Here is a tiny trained network, its code and every weight. The questions are about switching its units off for an input and a class, where a switched-off unit gives its printed mean instead of its output.

import numpy as np


def w(rows, s, z=0):
    codes = np.array(rows[::2]) - 128.0
    scale = np.full(codes.shape[1], s)
    scale[-1] = z or s
    return codes * scale


def norm(h):
    return h / np.sqrt((h * h).mean(-1, keepdims=True) + 1e-5)


def f(y):
    return y / 2 * (1 + np.tanh(0.7978845608 * (y + 0.044715 * y**3)))


def log_softmax(a):
    a = a - a.max(-1, keepdims=True)
    return a - np.log(np.exp(a).sum(-1, keepdims=True))


def net(x, mask):
    res = np.array(x, float).reshape(1, 3) / 4 @ E
    u = 0
    for l in range(2):
        y = f(norm(res) @ A[l][:, :-1].T + A[l][:, -1])
        res = res + np.where(mask[u : u + 16], y, B[l][:, -1]) @ B[l][:, :-1]
        u += 16
    return log_softmax(norm(res)[-1] @ U[:, :-1].T + U[:, -1])


A, B = {}, {}
E = w([
[194,44,95,189],'x0',
[193,139,88,3],'x1',
[111,104,39,82],'x2',
],0.0056)
A[0] = w([
[119,113,137,118,88],'L0N1',
[169,159,121,160,88],'L0N2',
[178,247,173,68,4],'L0N3',
[112,102,33,71,22],'L0N4',
[56,121,37,159,121],'L0N5',
[97,62,66,69,69],'L0N6',
[98,75,84,84,75],'L0N7',
[71,147,72,132,69],'L0N8',
[109,46,102,208,179],'L0N9',
[140,131,100,133,73],'L0N10',
[242,134,111,140,109],'L0N11',
[67,153,85,104,57],'L0N12',
[84,161,132,154,55],'L0N13',
[138,170,115,101,151],'L0N14',
[177,112,117,63,122],'L0N15',
[74,143,108,90,120],'L0N16',
],0.011,0.0028)
B[0] = w([
[103,123,124,163,120],'L0N1',
[79,145,120,108,129],'L0N2',
[155,170,156,140,199],'L0N3',
[110,165,107,223,191],'L0N4',
[108,53,125,2,185],'L0N5',
[88,159,123,145,183],'L0N6',
[131,116,95,162,158],'L0N7',
[66,64,143,49,142],'L0N8',
[196,164,87,72,254],'L0N9',
[92,90,96,131,123],'L0N10',
[81,89,207,93,182],'L0N11',
[92,110,186,106,146],'L0N12',
[39,127,149,118,141],'L0N13',
[162,151,159,184,151],'L0N14',
[92,86,190,192,186],'L0N15',
[117,139,225,113,153],'L0N16',
],0.0073,0.0063)
A[1] = w([
[92,164,133,150,101],'L1N1',
[168,79,82,215,86],'L1N2',
[79,153,146,131,81],'L1N3',
[81,179,104,134,58],'L1N4',
[61,162,129,146,119],'L1N5',
[137,110,151,197,213],'L1N6',
[116,109,149,112,87],'L1N7',
[85,186,154,154,100],'L1N8',
[75,145,162,146,85],'L1N9',
[101,188,149,101,134],'L1N10',
[128,143,86,96,135],'L1N11',
[103,3,187,117,97],'L1N12',
[11,55,88,159,219],'L1N13',
[78,197,96,127,110],'L1N14',
[250,113,186,104,252],'L1N15',
[80,205,190,154,106],'L1N16',
],0.011,0.0028)
B[1] = w([
[138,98,105,25,148],'L1N1',
[140,219,141,128,175],'L1N2',
[147,105,76,179,148],'L1N3',
[107,91,82,76,131],'L1N4',
[236,58,70,142,162],'L1N5',
[119,169,147,32,192],'L1N6',
[140,72,134,165,127],'L1N7',
[144,66,62,118,184],'L1N8',
[111,123,83,68,165],'L1N9',
[202,113,92,218,169],'L1N10',
[114,113,102,253,138],'L1N11',
[93,74,159,114,175],'L1N12',
[180,191,169,153,215],'L1N13',
[135,8,129,120,144],'L1N14',
[72,153,140,154,254],'L1N15',
[116,106,56,139,238],'L1N16',
],0.0064,0.0067)
U = w([
[167,39,29,149,254],'0',
[172,205,186,180,114],'1',
[57,2,228,98,6],'2',
],0.013,0.00075)

Each question gives the input, the list of numbers given to net, and the class t.
The units are the neurons (one row each of A and B). Each row of codes is followed by its name. A weight is (code - 128) times the scale printed after its matrix; where a second scale follows, it is the last column's (A, B and U).
mask holds one flag per neuron, layer by layer. A switched-off neuron (its flag False) gives its mean, the last column of its row in B, instead of its output. The means were averaged over made-up inputs and are rounded, as every weight is.
A unit's drop is (log p(t) with every unit on - log p(t) with that unit switched off) / (log p(t) with every unit on - log p(t) with every unit switched off).
The circuit of an input: a set's keep is (log p(t) with only the set's units on - log p(t) with every unit switched off) / (log p(t) with every unit on - log p(t) with every unit switched off). Starting from the 12 units with the biggest drops (on a tie, the unit counted first), units are removed one at a time, each time the one whose removal leaves the highest keep (on an exact tie, the one counted first), for as long as the keep stays at least 0.8.
units of the circuit, in order: the units of the circuit, biggest drop first
top k neurons: the k neurons with the biggest drops, biggest first
k most important neurons of layer l: the k neurons of layer l with the biggest drops, biggest first
drop when u is switched off: that unit's drop, to one decimal
input [2,5,-5], class 2: units of the circuit, in order : (L0N11)
input [7,1,-5], class 2: 4 most important neurons of layer 0 : (L0N11, L0N4, L0N3, L0N14)
input [8,2,1], class 1: units of the circuit, in order : (L0N5, L1N2)
input [-4,0,5], class 2: top 4 neurons : (L0N8, L0N12, L0N5, L0N16)
input [8,1,0], class 2: top 2 neurons : (L0N11, L0N4)
input [1,2,-8], class 2: 4 most important neurons of layer 0 : (L0N9, L0N11, L0N4, L0N6)
input [-7,1,5], class 0: 4 most important neurons of layer 1 : (L1N10, L1N5, L1N16, L1N3)
input [0,7,-1], class 1: top 4 neurons : (L0N5, L0N3, L0N8, L0N14)
input [8,7,0], class 2: top 2 neurons : (L0N11, L1N12)
input [5,1,8], class 1: top 2 neurons : (L0N4, L1N13)
input [3,-1,0], class 1: top 3 neurons : (L0N9, L1N16, L1N8)
input [6,5,2], class 1: 2 most important neurons of layer 1 : (L1N2, L1N13)
input [1,2,1], class 1: top 4 neurons : (L1N13, L0N4, L0N15, L1N6)
input [0,-5,-3], class 0: top neuron : (L0N13)
input [4,6,-1], class 2: top 2 neurons : (L0N11, L1N12)
input [2,2,-8], class 2: 2 most important neurons of layer 1 : (L1N13, L1N2)
input [8,4,6], class 1: top 2 neurons : (L0N4, L1N2)
input [-2,-3,7], class 2: drop when L0N5 is switched off : 0.7
input [5,2,3], class 1: drop when L1N9 is switched off : 0.0
input [8,2,-7], class 2: drop when L1N12 is switched off : 0.1
input [6,7,7], class 1: top neuron : (L0N4)
